Below is a small trained network, with its code and all its weights. Each question gives an input and a class and asks what happens when units are switched off, that is, made to give their printed mean instead of their output.

import numpy as np


def w(rows, s, z=0):
    codes = np.array(rows[::2]) - 128.0
    scale = np.full(codes.shape[1], s)
    scale[-1] = z or s
    return codes * scale


def norm(h):
    return h / np.sqrt((h * h).mean(-1, keepdims=True) + 1e-5)


def f(y):
    return np.maximum(y, 0)


def log_softmax(a):
    a = a - a.max(-1, keepdims=True)
    return a - np.log(np.exp(a).sum(-1, keepdims=True))


def net(x, mask):
    res = np.array(x, float).reshape(1, 8) / 4 @ E
    u = 0
    for l in range(3):
        y = f(norm(res) @ A[l][:, :-1].T + A[l][:, -1])
        res = res + np.where(mask[u : u + 13], y, B[l][:, -1]) @ B[l][:, :-1]
        u += 13
    return log_softmax(norm(res)[-1] @ U[:, :-1].T + U[:, -1])


A, B = {}, {}
E = w([
[56,35,185,125],'x0',
[47,146,104,103],'x1',
[113,20,90,28],'x2',
[81,67,83,234],'x3',
[170,156,190,50],'x4',
[116,206,254,155],'x5',
[168,144,15,250],'x6',
[202,124,177,217],'x7',
],0.00081)
A[0] = w([
[61,176,200,147,42],'L0N0',
[85,118,66,152,61],'L0N1',
[1,73,61,110,51],'L0N2',
[85,85,149,202,146],'L0N3',
[117,19,147,149,146],'L0N4',
[119,61,169,167,78],'L0N5',
[125,138,32,186,54],'L0N6',
[135,182,182,59,137],'L0N7',
[132,109,235,213,106],'L0N8',
[12,89,77,100,38],'L0N9',
[144,68,62,157,23],'L0N10',
[137,208,164,226,40],'L0N11',
[113,133,80,172,9],'L0N12',
],0.0025,0.0015)
B[0] = w([
[215,64,169,99,175],'L0N0',
[143,130,144,78,165],'L0N1',
[3,25,123,250,225],'L0N2',
[153,170,150,57,214],'L0N3',
[145,178,176,145,226],'L0N4',
[136,133,183,112,162],'L0N5',
[168,184,98,16,193],'L0N6',
[190,128,109,64,254],'L0N7',
[91,40,198,87,224],'L0N8',
[20,32,78,243,200],'L0N9',
[219,120,166,146,166],'L0N10',
[38,47,80,124,201],'L0N11',
[167,187,113,107,140],'L0N12',
],0.0026,0.0012)
A[1] = w([
[63,159,137,186,166],'L1N0',
[149,95,150,68,2],'L1N1',
[39,149,173,92,229],'L1N2',
[43,145,178,114,213],'L1N3',
[175,80,17,163,110],'L1N4',
[93,151,141,201,80],'L1N5',
[73,70,135,68,89],'L1N6',
[126,204,180,196,87],'L1N7',
[128,167,181,204,125],'L1N8',
[127,180,141,63,108],'L1N9',
[1,123,97,114,112],'L1N10',
[192,116,9,141,121],'L1N11',
[110,112,197,192,161],'L1N12',
],0.0035,0.0021)
B[1] = w([
[62,102,36,89,186],'L1N0',
[84,92,78,126,145],'L1N1',
[185,104,83,204,253],'L1N2',
[172,112,93,211,236],'L1N3',
[104,172,254,139,200],'L1N4',
[42,118,28,110,150],'L1N5',
[78,112,20,153,191],'L1N6',
[71,12,30,153,154],'L1N7',
[83,52,91,78,165],'L1N8',
[186,145,91,85,181],'L1N9',
[58,69,19,172,204],'L1N10',
[68,194,234,138,205],'L1N11',
[116,30,90,156,204],'L1N12',
],0.0032,0.0023)
A[2] = w([
[196,121,189,112,82],'L2N0',
[67,142,89,177,164],'L2N1',
[117,96,120,18,30],'L2N2',
[89,101,105,125,52],'L2N3',
[125,140,213,102,116],'L2N4',
[1,175,147,67,59],'L2N5',
[67,155,129,218,2],'L2N6',
[130,31,213,143,33],'L2N7',
[156,187,185,209,5],'L2N8',
[47,181,114,127,24],'L2N9',
[73,108,185,232,96],'L2N10',
[106,190,218,200,52],'L2N11',
[125,32,167,150,105],'L2N12',
],0.0028,0.0018)
B[2] = w([
[68,165,103,136,184],'L2N0',
[81,135,96,123,250],'L2N1',
[191,37,36,163,154],'L2N2',
[102,121,115,154,154],'L2N3',
[86,132,97,119,177],'L2N4',
[94,101,62,4,154],'L2N5',
[203,202,130,21,150],'L2N6',
[228,146,226,218,182],'L2N7',
[20,168,181,237,150],'L2N8',
[125,188,40,8,140],'L2N9',
[173,192,125,70,224],'L2N10',
[20,154,142,204,174],'L2N11',
[159,118,170,202,230],'L2N12',
],0.0033,0.0015)
U = w([
[5,249,9,40,111],'0',
[5,248,220,246,167],'1',
[253,252,120,6,165],'2',
[253,20,22,1,73],'3',
[253,3,254,253,195],'4',
[4,3,4,249,254],'5',
[221,162,222,14,2],'6',
[26,136,248,7,2],'7',
],0.0054,0.0053)

Each question gives the input, the list of numbers given to net, and the class t.
The units are the neurons (one row each of A and B). Each row of codes is followed by its name. A weight is (code - 128) times the scale printed after its matrix; where a second scale follows, it is the last column's (A, B and U).
mask holds one flag per neuron, layer by layer. A switched-off neuron (its flag False) gives its mean, the last column of its row in B, instead of its output. The means were averaged over made-up inputs and are rounded, as every weight is.
A unit's drop is (log p(t) with every unit on - log p(t) with that unit switched off) / (log p(t) with every unit on - log p(t) with every unit switched off).
The circuit of an input: a set's keep is (log p(t) with only the set's units on - log p(t) with every unit switched off) / (log p(t) with every unit on - log p(t) with every unit switched off). Starting from the 12 units with the biggest drops (on a tie, the unit counted first), units are removed one at a time, each time the one whose removal leaves the highest keep (on an exact tie, the one counted first), for as long as the keep stays at least 0.8.
circuit, biggest first: the units of the circuit, biggest drop first
top k neurons: the k neurons with the biggest drops, biggest first
k most important neurons of layer l: the k neurons of layer l with the biggest drops, biggest first
drop when u is switched off: that unit's drop, to one decimal
input [-7,-5,-4,1,7,7,4,4], class 5: circuit, biggest first -> [L1N7, L1N8]
input [-4,6,-2,-4,0,3,-2,-7], class 2: 2 most important neurons of layer 0 -> [L0N2, L0N7]
input [1,1,6,-3,7,7,0,2], class 2: circuit, biggest first -> [L0N2, L0N7, L1N12]
input [1,-2,6,-6,-5,-8,2,6], class 1: top neuron -> [L1N11]
input [-3,7,3,8,6,3,5,7], class 0: 2 most important neurons of layer 1 -> [L1N5, L1N0]
input [-8,-1,1,6,-4,-3,-1,-4], class 0: 2 most important neurons of layer 2 -> [L2N5, L2N9]
input [-2,-1,-1,-2,-2,8,-6,-4], class 2: top 3 neurons -> [L0N7, L0N2, L1N9]
input [-2,8,-5,1,3,7,-7,-5], class 2: top 2 neurons -> [L1N9, L0N7]
input [3,5,-5,-6,-3,-6,8,-8], class 0: 2 most important neurons of layer 1 -> [L1N11, L1N4]
input [-7,8,6,-6,-4,6,7,-2], class 2: top 2 neurons -> [L0N2, L0N9]
input [-6,4,5,-1,0,-7,7,-4], class 0: top 2 neurons -> [L1N11, L1N4]
input [6,-6,7,0,-3,6,-2,-2], class 4: 2 most important neurons of layer 2 -> [L2N7, L2N12]
input [5,1,1,-2,3,-6,8,-2], class 7: 3 most important neurons of layer 1 -> [L1N4, L1N2, L1N3]
input [1,6,-5,-8,0,-1,-3,-5], class 2: top neuron -> [L0N2]
input [2,1,-8,-6,8,-2,-1,4], class 2: top 2 neurons -> [L0N7, L0N2]
input [-7,7,3,-3,3,4,-1,-8], class 2: 3 most important neurons of layer 0 -> [L0N2, L0N7, L0N11]
input [0,4,-6,5,2,-3,8,7], class 0: 2 most important neurons of layer 0 -> [L0N6, L0N7]
input [-3,-4,3,5,-7,2,-2,5], class 4: drop when L0N9 is switched off -> 0.1
input [-1,6,5,-1,5,8,7,0], class 2: drop when L0N8 is switched off -> 0.2
input [2,1,5,0,-4,-3,5,3], class 1: top neuron -> [L0N10]
input [6,-2,-8,3,-8,-7,7,-2], class 0: drop when L0N6 is switched off -> 0.2
